Each row has a name. After each piece below comes the name of the row it's from, unless a question asks for something else. Each question is about the rows just above it. Places in a row count from 1.

[-52.2  31.7  48.5  77.2] = A
[-28.0 -32.7 -17.0   8.9] = M
[ 60.3   8.8 -32.2 -77.8] = Z
[-77.9  79.2  56.1 -20.7] = U
[-18.0 -67.7 -46.9  11.4] = J
[-61.8   6.9  35.1  81.6] = Q
Where in the named rows is [8.8]?	Z, 2
Row and place of [-77.8] in the named rows:	Z, 4
[77.2] is at row and place	A, 4

[39.5 21.1 42.8 67.5 91.8 76.1 52.6 30.1 21.8 26.9 24.3 23.6 23.8 21.3
 25.7 32.1] -> loz
[39.5 21.1 24.5 11.5  9.1  5.7 14.3 22.4 21.8 26.9 29.6 52.7 73.5 70.0
 70.0 46.8] -> Gofa
[13.8 21.1 22.3 11.5  9.1  5.7 39.6 22.4 42.2 69.6 82.2 77.6 57.5 45.7
 53.4 36.4] -> Kovis
[20.8 21.1 24.5 36.1 75.2 81.5 69.8 62.5 37.6 26.9 29.6 29.2 26.0 -2.2
 23.0 11.4] -> riv
[77.2 51.7 24.5 11.5  9.1  5.7 36.3 22.4 21.8 26.9 21.7 46.5 52.7 49.5
 70.2 81.9] -> lel
[24.1 21.1 23.6 11.5  9.1  5.7 24.6 42.8 75.2 79.4 72.0 56.4 52.7 36.8
 36.9 29.7] -> zamek
[62.7 44.1 24.5 11.5  9.1  5.7 24.6 22.4 17.7 26.9 29.6 50.0 52.7 45.7
 73.5 80.9] -> Pimi
[39.5 21.1 24.5 11.5  9.1  5.7 24.6 22.4 21.8 26.9 29.6 61.0 77.7 75.1
 66.1 39.5] -> todog
[23.8] is at row and place	loz, 13
[17.7] is at row and place	Pimi, 9
[91.8] is at row and place	loz, 5
Row and place of [24.3] in the named rows:	loz, 11
[26.0] is at row and place	riv, 13
Where in the named rows is [36.4]?	Kovis, 16

[-55.4  18.2  31.9  20.8  10.9  19.0] -> bupug
[-11.6  53.0 -22.4   8.9  34.1  52.5] -> vebun
[ 17.9  71.9 -30.3  14.0  50.7  71.1] -> Bovis
[-30.9  42.5  78.1  10.2  25.8  42.4] -> tos
[ 10.6 -62.3  63.3   9.0 -35.5 -61.5] -> mozu
[74.7 -5.7 -5.9 -0.9  4.6 -6.2] -> meda
[-64.5  23.2  35.4  24.0  12.8  23.2] -> lini
[ 13.7  78.0 -34.8  13.8  53.8  50.6] -> zupo
Row and place of [50.7] in the named rows:	Bovis, 5
Row and place of [-64.5] in the named rows:	lini, 1
Where in the named rows is [13.8]?	zupo, 4
Row and place of [78.0] in the named rows:	zupo, 2

[-17.7  10.9 -11.8  -1.8  68.3   8.3 -17.4   0.5  53.3  -1.1  -8.2  55.4
 -18.7 -11.2 -25.7 -65.6  22.7 -40.4  -6.6 -47.7] -> Rin
[-47.9 -58.4 -53.0  37.8  26.3   6.2 -42.2   6.9  71.5   5.2  -7.6  58.5
 -39.8   6.1  73.4  52.2   8.1  28.2  -7.6  -6.3] -> liv
[ 36.7  52.6 -63.1 -50.4  52.7  64.4  32.0  62.0  58.0 -70.4 -51.4  60.8
  56.5  24.6  -9.4   4.6   8.8 -18.3 -65.8  34.8] -> Pon
[-41.4 -21.5  18.7 -45.4 -11.1 -21.7 -60.6  59.1  43.4  19.3 -33.2  54.5
 -57.4  17.3 -66.1  48.8 -67.9 -43.0 -44.2 -10.5] -> kiza
[-36.4  73.5  43.6  70.6  37.7   5.0   0.7   9.8  74.4 -70.2  10.2  71.1
  52.9  61.9 -57.3 -54.2 -25.4  26.4  69.0  33.8] -> rof
[ 35.9  38.8 -55.3  68.5  40.1  53.3  11.0 -62.4 -20.2 -10.0 -35.5  -6.3
  32.0 -36.1  68.8 -53.3 -27.7 -27.3 -15.8  47.6] -> folos
[  2.4  70.9 -53.1 -56.4  73.9  36.4 -28.6 -19.0  10.2  13.5   6.4  59.7
   3.9 -40.7 -73.3  57.2  -4.5 -20.3 -24.7 -39.6] -> gino
Where in the named rows is [11.0]?	folos, 7
Row and place of [52.7] in the named rows:	Pon, 5
[-11.2] is at row and place	Rin, 14

